Here is a tiny trained network, its code and every weight. The questions are about switching its units off for an input and a class, where a switched-off unit gives its printed mean instead of its output.

import numpy as np


def w(rows, s, z=0):
    codes = np.array(rows[::2]) - 128.0
    scale = np.full(codes.shape[1], s)
    scale[-1] = z or s
    return codes * scale


def f(y):
    return np.maximum(y, 0)


def log_softmax(a):
    a = a - a.max(-1, keepdims=True)
    return a - np.log(np.exp(a).sum(-1, keepdims=True))


def net(x, mask):
    res = np.array(x, float).reshape(1, 4) / 4 @ E
    y = f(res @ A[0][:, :-1].T + A[0][:, -1])
    res = res + np.where(mask, y, B[0][:, -1]) @ B[0][:, :-1]
    return log_softmax(res[-1] @ U[:, :-1].T + U[:, -1])


A, B = {}, {}
E = w([
[7,194,102,138,136,127],'x0',
[98,79,206,120,82,71],'x1',
[141,125,85,141,196,34],'x2',
[169,176,117,205,66,104],'x3',
],0.013)
A[0] = w([
[139,126,143,168,104,160,42],'n0',
[105,92,131,157,80,191,79],'n1',
[157,111,70,144,152,45,75],'n2',
[115,86,104,125,195,85,180],'n3',
[137,140,90,156,181,82,56],'n4',
[132,119,135,97,86,204,125],'n5',
[180,136,74,122,161,185,82],'n6',
[167,93,166,49,180,148,77],'n7',
[137,124,121,156,169,86,122],'n8',
[40,86,120,166,85,96,100],'n9',
[103,69,202,129,70,62,107],'n10',
[46,186,124,153,149,98,2],'n11',
[164,165,117,182,77,121,107],'n12',
[175,91,118,79,121,129,70],'n13',
[114,124,140,127,65,188,50],'n14',
[169,84,153,120,138,118,132],'n15',
[124,76,119,11,180,163,152],'n16',
[77,137,107,64,132,119,98],'n17',
[142,138,76,163,121,142,140],'n18',
[196,80,119,130,124,129,73],'n19',
[148,148,90,90,107,193,95],'n20',
[214,49,146,109,125,118,94],'n21',
[121,129,104,141,144,82,100],'n22',
[124,134,169,148,112,197,109],'n23',
[136,105,127,146,158,63,83],'n24',
[157,100,197,114,104,82,59],'n25',
[139,138,108,152,108,96,166],'n26',
[202,128,124,145,96,114,97],'n27',
[164,174,153,166,103,105,16],'n28',
[161,165,124,187,52,84,131],'n29',
],0.013,0.0047)
B[0] = w([
[88,107,127,96,80,101,153],'n0',
[161,120,156,80,82,123,180],'n1',
[127,111,160,48,65,81,206],'n2',
[154,92,198,100,97,123,210],'n3',
[164,129,122,49,91,103,186],'n4',
[170,94,172,60,81,86,204],'n5',
[195,176,23,149,235,54,205],'n6',
[44,106,118,150,110,137,209],'n7',
[160,109,168,80,94,107,178],'n8',
[134,184,60,155,126,143,192],'n9',
[254,132,19,152,243,40,239],'n10',
[100,174,97,145,75,196,203],'n11',
[55,47,143,160,157,109,193],'n12',
[59,164,115,145,94,164,182],'n13',
[160,118,121,41,63,113,185],'n14',
[91,169,96,160,116,158,194],'n15',
[80,60,129,178,171,77,247],'n16',
[68,138,111,172,134,151,182],'n17',
[147,113,92,138,217,73,173],'n18',
[56,185,133,142,70,175,198],'n19',
[165,123,96,113,120,69,189],'n20',
[104,207,128,145,90,160,242],'n21',
[151,140,174,90,41,92,168],'n22',
[177,121,164,107,59,88,186],'n23',
[161,143,167,71,93,93,184],'n24',
[139,158,52,145,141,93,201],'n25',
[102,72,192,155,119,121,170],'n26',
[78,159,128,170,87,157,195],'n27',
[75,79,108,136,129,143,167],'n28',
[59,56,134,154,186,102,218],'n29',
],0.0081,0.013)
U = w([
[161,95,163,30,61,105,101],'0',
[43,11,134,152,147,119,113],'1',
[72,246,101,147,81,148,109],'2',
[211,157,54,128,178,100,130],'3',
[146,113,150,130,141,123,255],'4',
[151,124,166,131,153,171,106],'5',
],0.014,0.016)

Each question gives the input, the list of numbers given to net, and the class t.
The units are the neurons (one row each of A and B). Each row of codes is followed by its name. A weight is (code - 128) times the scale printed after its matrix; where a second scale follows, it is the last column's (A, B and U).
mask holds one flag per neuron, in row order. A switched-off neuron (its flag False) gives its mean, the last column of its row in B, instead of its output. The means were averaged over made-up inputs and are rounded, as every weight is.
A unit's drop is (log p(t) with every unit on - log p(t) with that unit switched off) / (log p(t) with every unit on - log p(t) with every unit switched off).
The circuit of an input: a set's keep is (log p(t) with only the set's units on - log p(t) with every unit switched off) / (log p(t) with every unit on - log p(t) with every unit switched off). Starting from the 12 units with the biggest drops (on a tie, the unit counted first), units are removed one at a time, each time the one whose removal leaves the highest keep (on an exact tie, the one counted first), for as long as the keep stays at least 0.8.
circuit, biggest first: the units of the circuit, biggest drop first
unit that matters most: the unit with the biggest drop
k most important neurons: the k neurons with the biggest drops, biggest first
drop when u is switched off: that unit's drop, to one decimal
input [2,-8,4,8], class 1: circuit, biggest first	n12; n29
input [2,-6,-3,4], class 3: unit that matters most	n6
input [-5,-2,2,-4], class 2: 2 most important neurons	n21; n29
input [-3,8,8,-2], class 0: 2 most important neurons	n2; n3
input [8,8,4,-4], class 2: 2 most important neurons	n11; n17
input [5,-6,-4,5], class 3: 2 most important neurons	n18; n16
input [0,-3,3,-2], class 4: 2 most important neurons	n10; n5
input [-7,6,6,-5], class 2: 3 most important neurons	n21; n15; n19
input [-3,-6,2,-7], class 1: 3 most important neurons	n16; n10; n7
input [8,8,7,-5], class 2: 4 most important neurons	n11; n9; n17; n6
input [7,7,1,-2], class 2: 2 most important neurons	n11; n6
input [0,-6,-6,-7], class 1: 4 most important neurons	n16; n10; n7; n2
input [-6,8,1,7], class 3: 3 most important neurons	n10; n25; n16
input [-7,-5,8,-5], class 0: circuit, biggest first	n2
input [-8,8,-3,6], class 2: 3 most important neurons	n21; n19; n27
input [-7,7,-6,-2], class 2: drop when n19 is switched off	0.2
input [5,8,-4,-3], class 3: drop when n10 is switched off	0.5
input [4,7,-4,0], class 3: drop when n10 is switched off	0.4
